Here is a tiny trained network, its code and every weight. The questions are about switching its units off for an input and a class, where a switched-off unit gives its printed mean instead of its output.

import numpy as np


def w(rows, s, z=0):
    codes = np.array(rows[::2]) - 128.0
    scale = np.full(codes.shape[1], s)
    scale[-1] = z or s
    return codes * scale


def f(y):
    return np.maximum(y, 0)


def log_softmax(a):
    a = a - a.max(-1, keepdims=True)
    return a - np.log(np.exp(a).sum(-1, keepdims=True))


def net(x, mask):
    res = np.array(x, float).reshape(1, 4) / 4 @ E
    y = f(res @ A[0][:, :-1].T + A[0][:, -1])
    res = res + np.where(mask, y, B[0][:, -1]) @ B[0][:, :-1]
    return log_softmax(res[-1] @ U[:, :-1].T + U[:, -1])


A, B = {}, {}
E = w([
[155,244,142,128,99,172,86,93,205],'x0',
[103,122,184,172,228,60,165,99,121],'x1',
[138,169,74,97,136,109,53,141,2],'x2',
[86,135,122,219,107,116,109,216,112],'x3',
],0.0095)
A[0] = w([
[145,125,160,165,117,144,161,113,177,104],'neuron 0',
[149,119,116,113,95,152,138,132,147,11],'neuron 1',
[158,162,176,150,140,131,140,79,156,103],'neuron 2',
[143,58,91,57,134,127,151,94,93,121],'neuron 3',
[109,114,13,125,124,96,62,223,12,133],'neuron 4',
[147,169,96,103,106,162,82,122,113,55],'neuron 5',
[101,160,101,130,238,12,58,128,1,155],'neuron 6',
[69,57,137,175,164,67,184,207,90,164],'neuron 7',
[57,56,142,179,153,66,181,191,86,173],'neuron 8',
[132,85,77,97,77,162,148,143,147,121],'neuron 9',
[141,204,99,115,160,102,16,111,75,162],'neuron 10',
[126,98,35,97,90,129,68,229,32,130],'neuron 11',
[139,124,149,159,120,143,154,116,164,104],'neuron 12',
[164,112,100,69,91,156,129,109,123,117],'neuron 13',
[132,112,129,108,119,142,143,122,146,71],'neuron 14',
[195,107,67,22,74,181,130,93,119,142],'neuron 15',
[125,108,83,112,79,170,115,147,132,143],'neuron 16',
[144,153,93,144,75,162,100,174,170,10],'neuron 17',
[130,125,61,114,150,86,73,166,31,63],'neuron 18',
[167,122,160,78,237,105,166,36,137,141],'neuron 19',
[127,128,120,131,131,128,120,125,127,73],'neuron 20',
[160,204,98,95,117,136,56,106,91,115],'neuron 21',
[141,127,163,101,219,86,147,55,128,133],'neuron 22',
[165,57,95,33,144,125,139,84,90,122],'neuron 23',
[134,132,135,147,99,157,117,165,164,1],'neuron 24',
[148,78,129,50,186,78,172,75,106,127],'neuron 25',
[123,125,137,128,128,134,125,128,124,112],'neuron 26',
],0.0086,0.0061)
B[0] = w([
[89,115,83,145,166,89,104,147,127,171],'neuron 0',
[146,116,149,83,136,120,111,158,137,135],'neuron 1',
[82,147,92,141,137,118,105,147,146,170],'neuron 2',
[106,135,115,178,106,139,185,68,87,176],'neuron 3',
[91,175,110,109,143,110,8,205,255,246],'neuron 4',
[160,141,154,101,85,157,134,124,128,163],'neuron 5',
[141,18,131,168,175,111,196,94,45,239],'neuron 6',
[189,75,174,42,168,129,85,198,138,224],'neuron 7',
[191,76,180,27,187,112,58,206,152,225],'neuron 8',
[173,137,167,105,113,149,142,111,103,167],'neuron 9',
[244,129,211,63,76,204,151,119,111,212],'neuron 10',
[67,184,77,159,123,115,61,148,240,234],'neuron 11',
[99,117,100,139,158,96,117,139,128,159],'neuron 12',
[137,160,150,108,82,141,109,149,147,167],'neuron 13',
[143,153,141,111,100,150,127,126,124,135],'neuron 14',
[153,204,151,87,50,143,74,175,183,208],'neuron 15',
[166,119,161,104,115,148,149,108,97,176],'neuron 16',
[152,81,144,135,135,126,176,87,69,164],'neuron 17',
[103,70,126,118,210,70,68,218,163,196],'neuron 18',
[113,30,111,168,177,95,151,134,80,205],'neuron 19',
[129,115,130,128,128,127,125,122,122,128],'neuron 20',
[175,192,166,85,11,189,116,134,139,196],'neuron 21',
[133,31,119,159,152,136,164,109,80,189],'neuron 22',
[98,155,106,191,77,138,187,60,93,185],'neuron 23',
[108,107,112,162,133,105,160,84,89,141],'neuron 24',
[111,139,110,191,101,151,180,69,84,190],'neuron 25',
[132,125,125,127,125,130,127,126,132,128],'neuron 26',
],0.0087,0.012)
U = w([
[146,97,132,155,115,142,248,24,2,248],'0',
[121,80,125,115,206,94,108,157,135,171],'1',
[48,231,75,179,95,132,118,82,195,78],'2',
[162,208,150,62,83,150,85,150,181,15],'3',
],0.0096,0.0011)

Each question gives the input, the list of numbers given to net, and the class t.
The units are the neurons (one row each of A and B). Each row of codes is followed by its name. A weight is (code - 128) times the scale printed after its matrix; where a second scale follows, it is the last column's (A, B and U).
mask holds one flag per neuron, in row order. A switched-off neuron (its flag False) gives its mean, the last column of its row in B, instead of its output. The means were averaged over made-up inputs and are rounded, as every weight is.
A unit's drop is (log p(t) with every unit on - log p(t) with that unit switched off) / (log p(t) with every unit on - log p(t) with every unit switched off).
The circuit of an input: a set's keep is (log p(t) with only the set's units on - log p(t) with every unit switched off) / (log p(t) with every unit on - log p(t) with every unit switched off). Starting from the 12 units with the biggest drops (on a tie, the unit counted first), units are removed one at a time, each time the one whose removal leaves the highest keep (on an exact tie, the one counted first), for as long as the keep stays at least 0.8.
circuit, biggest first: the units of the circuit, biggest drop first
unit that matters most: the unit with the biggest drop
top k neurons: the k neurons with the biggest drops, biggest first
drop of u: that unit's drop, to one decimal
input [-8,2,1,-4], class 0: top neuron	(neuron 25)
input [4,-4,-6,3], class 2: top 2 neurons	(neuron 6; neuron 8)
input [7,-4,-8,0], class 2: top 3 neurons	(neuron 8; neuron 7; neuron 10)
input [4,-1,-6,-3], class 2: top 2 neurons	(neuron 8; neuron 7)
input [-5,-3,4,-7], class 2: top 2 neurons	(neuron 15; neuron 11)
input [6,-5,-3,8], class 0: circuit, biggest first	(neuron 4; neuron 17)
input [-6,-5,7,5], class 3: top 2 neurons	(neuron 4; neuron 11)
input [7,5,0,2], class 2: top 2 neurons	(neuron 6; neuron 8)
input [-4,-3,2,-6], class 2: top 2 neurons	(neuron 15; neuron 6)
input [5,-2,-3,6], class 2: top 4 neurons	(neuron 6; neuron 8; neuron 7; neuron 10)
input [8,-2,-5,-2], class 2: top 3 neurons	(neuron 8; neuron 7; neuron 10)
input [8,5,-3,2], class 2: top 4 neurons	(neuron 8; neuron 7; neuron 6; neuron 18)
input [5,-1,-4,-5], class 2: top 3 neurons	(neuron 8; neuron 7; neuron 10)
input [-3,-3,8,3], class 3: unit that matters most	neuron 4
input [7,1,-5,6], class 2: drop of neuron 8	0.1
input [-4,-2,0,-1], class 3: drop of neuron 6	0.7
input [6,8,-5,-6], class 0: drop of neuron 4	0.3
